Below are the code and all the weights of a small trained network. Each question names an input and a class and asks about switching units off, where a switched-off unit gives its printed mean instead of its output.

import numpy as np


def w(rows, s, z=0):
    codes = np.array(rows[::2]) - 128.0
    scale = np.full(codes.shape[1], s)
    scale[-1] = z or s
    return codes * scale


def norm(h):
    return h / np.sqrt((h * h).mean(-1, keepdims=True) + 1e-5)


def f(y):
    return np.maximum(y, 0)


def log_softmax(a):
    a = a - a.max(-1, keepdims=True)
    return a - np.log(np.exp(a).sum(-1, keepdims=True))


def net(x, mask):
    res = np.array(x, float).reshape(1, 8) / 4 @ E
    u = 0
    for l in range(3):
        y = f(norm(res) @ A[l][:, :-1].T + A[l][:, -1])
        res = res + np.where(mask[u : u + 7], y, B[l][:, -1]) @ B[l][:, :-1]
        u += 7
    return log_softmax(norm(res)[-1] @ U[:, :-1].T + U[:, -1])


A, B = {}, {}
E = w([
[81,193,102,159,82,253,96],'x0',
[98,80,121,157,133,149,53],'x1',
[189,164,67,82,134,164,68],'x2',
[196,90,133,189,156,112,166],'x3',
[128,114,97,179,88,151,39],'x4',
[88,153,14,149,154,186,142],'x5',
[104,203,63,201,77,59,104],'x6',
[94,83,82,42,38,118,153],'x7',
],0.0064)
A[0] = w([
[69,111,152,82,124,148,135,108],'0.n0',
[152,121,123,155,129,138,75,50],'0.n1',
[114,52,127,124,225,117,124,4],'0.n2',
[174,197,152,190,159,214,127,20],'0.n3',
[148,157,157,196,93,81,65,35],'0.n4',
[58,99,100,113,152,57,80,76],'0.n5',
[182,94,120,46,113,135,2,128],'0.n6',
],0.0082,0.0023)
B[0] = w([
[162,101,85,120,113,199,165,192],'0.n0',
[76,181,149,164,155,51,131,175],'0.n1',
[204,167,143,194,102,155,215,194],'0.n2',
[99,203,122,52,175,93,55,242],'0.n3',
[1,102,199,77,54,170,175,210],'0.n4',
[221,126,77,168,115,138,13,189],'0.n5',
[221,210,152,153,173,156,42,254],'0.n6',
],0.0058,0.0041)
A[1] = w([
[121,113,95,59,128,184,161,141],'1.n0',
[114,129,211,85,147,109,98,39],'1.n1',
[133,139,50,130,155,107,180,127],'1.n2',
[37,112,83,177,91,186,96,4],'1.n3',
[160,158,166,71,153,6,167,60],'1.n4',
[93,100,105,67,98,168,165,57],'1.n5',
[253,120,169,149,172,94,194,188],'1.n6',
],0.0082,0.0025)
B[1] = w([
[62,114,182,149,184,58,109,182],'1.n0',
[70,111,140,92,139,136,134,174],'1.n1',
[99,91,154,156,93,132,76,169],'1.n2',
[173,92,104,141,152,150,163,201],'1.n3',
[155,107,96,137,174,123,133,199],'1.n4',
[7,111,140,148,46,112,165,162],'1.n5',
[133,116,150,101,128,141,152,253],'1.n6',
],0.011,0.0057)
A[2] = w([
[71,254,74,33,111,75,72,148],'2.n0',
[204,99,191,54,197,64,158,194],'2.n1',
[150,91,96,88,45,41,83,76],'2.n2',
[71,238,112,163,230,201,106,6],'2.n3',
[128,130,75,60,70,164,60,42],'2.n4',
[106,119,214,98,83,186,33,187],'2.n5',
[86,227,69,138,149,154,122,183],'2.n6',
],0.0066,0.0013)
B[2] = w([
[210,168,127,182,141,201,12,222],'2.n0',
[174,44,78,168,181,233,232,254],'2.n1',
[142,211,132,79,92,247,45,177],'2.n2',
[180,166,122,10,62,19,52,244],'2.n3',
[149,254,180,164,208,102,106,184],'2.n4',
[67,182,51,108,109,4,49,227],'2.n5',
[222,174,143,188,54,74,122,214],'2.n6',
],0.0064,0.0052)
U = w([
[31,112,156,118,107,99,155,96],'0',
[215,92,142,129,192,130,184,251],'1',
[148,225,119,126,129,101,6,73],'2',
],0.016,0.0015)

Each question gives the input, the list of numbers given to net, and the class t.
The units are the neurons (one row each of A and B). Each row of codes is followed by its name. A weight is (code - 128) times the scale printed after its matrix; where a second scale follows, it is the last column's (A, B and U).
mask holds one flag per neuron, layer by layer. A switched-off neuron (its flag False) gives its mean, the last column of its row in B, instead of its output. The means were averaged over made-up inputs and are rounded, as every weight is.
A unit's drop is (log p(t) with every unit on - log p(t) with that unit switched off) / (log p(t) with every unit on - log p(t) with every unit switched off).
The circuit of an input: a set's keep is (log p(t) with only the set's units on - log p(t) with every unit switched off) / (log p(t) with every unit on - log p(t) with every unit switched off). Starting from the 12 units with the biggest drops (on a tie, the unit counted first), units are removed one at a time, each time the one whose removal leaves the highest keep (on an exact tie, the one counted first), for as long as the keep stays at least 0.8.
circuit, biggest first: the units of the circuit, biggest drop first
most important unit: the unit with the biggest drop
k most important neurons: the k neurons with the biggest drops, biggest first
top k neurons in layer l: the k neurons of layer l with the biggest drops, biggest first
drop of u: that unit's drop, to one decimal
input [-5,3,4,0,2,-4,-1,3], class 1: most important unit => 2.n1
input [-3,2,0,3,3,-7,3,-6], class 0: circuit, biggest first => 0.n4; 1.n1; 2.n0
input [-8,5,-2,-6,-6,4,2,2], class 1: 2 most important neurons => 0.n5; 1.n4
input [-8,-3,1,-7,1,1,1,2], class 1: 4 most important neurons => 2.n1; 1.n4; 0.n3; 2.n5
input [5,7,-7,1,1,-3,7,-3], class 0: 3 most important neurons => 0.n4; 0.n6; 2.n0
input [-2,-3,7,-6,-7,-7,8,-4], class 1: 3 most important neurons => 1.n4; 2.n1; 0.n3
input [1,5,-3,5,2,-2,5,7], class 0: 3 most important neurons => 0.n6; 0.n4; 0.n3
input [7,-4,-1,1,-6,2,2,3], class 0: 2 most important neurons => 1.n5; 0.n6
input [-5,8,3,-4,-5,1,0,1], class 1: 2 most important neurons => 0.n2; 0.n3
input [5,8,2,0,-8,-2,-5,3], class 0: top 2 neurons in layer 1 => 1.n0; 1.n5
input [5,1,-7,-3,4,1,2,1], class 0: 3 most important neurons => 0.n6; 1.n3; 2.n1
input [-5,-4,-5,-6,-6,-5,2,4], class 1: 3 most important neurons => 1.n4; 2.n1; 0.n4
input [1,5,-2,-1,1,7,-8,4], class 0: drop of 1.n5 => 0.2
input [-5,4,-3,1,-1,-5,4,-1], class 1: most important unit => 1.n4
input [8,2,-7,-2,4,-1,-5,0], class 0: drop of 0.n6 => 0.6
input [8,-4,0,6,-2,-8,-8,7], class 0: drop of 1.n5 => 0.3
